Below is a small trained network, with its code and all its weights. Each question gives an input and a class and asks what happens when units are switched off, that is, made to give their printed mean instead of their output.

import numpy as np


def w(rows, s, z=0):
    codes = np.array(rows[::2]) - 128.0
    scale = np.full(codes.shape[1], s)
    scale[-1] = z or s
    return codes * scale


def norm(h):
    return h / np.sqrt((h * h).mean(-1, keepdims=True) + 1e-5)


def f(y):
    return np.maximum(y, 0)


def log_softmax(a):
    a = a - a.max(-1, keepdims=True)
    return a - np.log(np.exp(a).sum(-1, keepdims=True))


def net(x, mask):
    res = np.array(x, float).reshape(1, 7) / 4 @ E
    u = 0
    for l in range(3):
        y = f(norm(res) @ A[l][:, :-1].T + A[l][:, -1])
        res = res + np.where(mask[u : u + 3], y, B[l][:, -1]) @ B[l][:, :-1]
        u += 3
    return log_softmax(norm(res)[-1] @ U[:, :-1].T + U[:, -1])


A, B = {}, {}
E = w([
[83,97,10],'x0',
[129,122,126],'x1',
[126,127,127],'x2',
[179,2,185],'x3',
[222,122,82],'x4',
[129,129,129],'x5',
[128,128,131],'x6',
],0.0089)
A[0] = w([
[181,108,169,64],'0.n1',
[205,141,105,231],'0.n2',
[146,248,169,4],'0.n3',
],0.017,0.0034)
B[0] = w([
[145,103,185,205],'0.n1',
[224,141,80,244],'0.n2',
[128,6,85,254],'0.n3',
],0.016,0.0056)
A[1] = w([
[176,215,253,237],'1.n1',
[222,216,241,3],'1.n2',
[156,178,247,37],'1.n3',
],0.022,0.0043)
B[1] = w([
[55,1,150,254],'1.n1',
[190,37,20,233],'1.n2',
[27,171,106,220],'1.n3',
],0.024,0.0053)
A[2] = w([
[163,223,243,59],'2.n1',
[105,250,183,62],'2.n2',
[131,45,126,255],'2.n3',
],0.024,0.0029)
B[2] = w([
[186,203,168,128],'2.n1',
[3,246,67,132],'2.n2',
[143,234,221,254],'2.n3',
],0.014,0.017)
U = w([
[85,186,226,204],'0',
[239,160,141,195],'1',
[21,209,70,116],'2',
[160,169,9,71],'3',
[28,56,173,91],'4',
[180,2,126,2],'5',
],0.021,0.0042)

Each question gives the input, the list of numbers given to net, and the class t.
The units are the neurons (one row each of A and B). Each row of codes is followed by its name. A weight is (code - 128) times the scale printed after its matrix; where a second scale follows, it is the last column's (A, B and U).
mask holds one flag per neuron, layer by layer. A switched-off neuron (its flag False) gives its mean, the last column of its row in B, instead of its output. The means were averaged over made-up inputs and are rounded, as every weight is.
A unit's drop is (log p(t) with every unit on - log p(t) with that unit switched off) / (log p(t) with every unit on - log p(t) with every unit switched off).
The circuit of an input: a set's keep is (log p(t) with only the set's units on - log p(t) with every unit switched off) / (log p(t) with every unit on - log p(t) with every unit switched off). Starting from all 9 units, units are removed one at a time, each time the one whose removal leaves the highest keep (on an exact tie, the one counted first), for as long as the keep stays at least 0.8.
circuit, biggest first: the units of the circuit, biggest drop first
unit that matters most: the unit with the biggest drop
top k neurons: the k neurons with the biggest drops, biggest first
top k neurons in layer l: the k neurons of layer l with the biggest drops, biggest first
drop of u: that unit's drop, to one decimal
input [7,-6,-3,2,0,-6,1], class 0: top 3 neurons : 1.n3, 1.n2, 0.n2
input [-1,2,0,-5,1,6,4], class 1: circuit, biggest first : 1.n3
input [3,0,-3,-2,-1,-1,5], class 2: top 2 neurons : 1.n1, 0.n3
input [2,-2,3,-2,-2,8,6], class 2: circuit, biggest first : 1.n1, 2.n3, 1.n2
input [-7,4,-6,-5,1,1,-4], class 1: circuit, biggest first : 0.n3, 1.n1, 2.n3
input [7,8,-5,7,2,1,-6], class 1: top 2 neurons : 1.n1, 1.n3
input [-7,7,-6,2,4,0,5], class 5: top 3 neurons : 1.n2, 0.n2, 1.n1
input [-8,3,7,4,-2,-6,2], class 4: top 2 neurons : 1.n3, 1.n1
input [0,-2,-7,-1,0,2,5], class 0: top 2 neurons : 2.n3, 1.n2
input [4,8,2,0,-1,8,-6], class 2: top 3 neurons : 1.n1, 0.n3, 0.n1
input [6,8,-1,4,0,-8,-5], class 0: top 2 neurons : 1.n2, 0.n2
input [-7,-4,4,1,-6,7,2], class 4: top 3 neurons : 1.n1, 1.n3, 0.n1
input [4,-4,4,-2,-5,7,-6], class 2: top 4 neurons : 1.n1, 0.n3, 2.n3, 0.n2
input [4,8,-3,0,-8,0,6], class 2: circuit, biggest first : 1.n1
input [-8,-3,-2,6,-2,-3,-1], class 4: top 2 neurons in layer 1 : 1.n3, 1.n1
input [3,5,3,-2,-2,-7,8], class 2: top 2 neurons in layer 0 : 0.n3, 0.n2
input [1,8,3,2,-4,-8,3], class 0: drop of 1.n3 : 0.4
input [7,-6,-1,1,4,-6,-8], class 1: drop of 0.n1 : -0.2
input [1,-1,2,2,4,7,-5], class 1: drop of 0.n3 : -0.1
input [6,5,-7,5,6,-8,6], class 1: drop of 2.n2 : 0.0
input [1,-3,-4,8,8,3,-6], class 1: unit that matters most : 2.n3
input [8,2,6,4,2,-4,-4], class 1: top 2 neurons in layer 1 : 1.n1, 1.n3
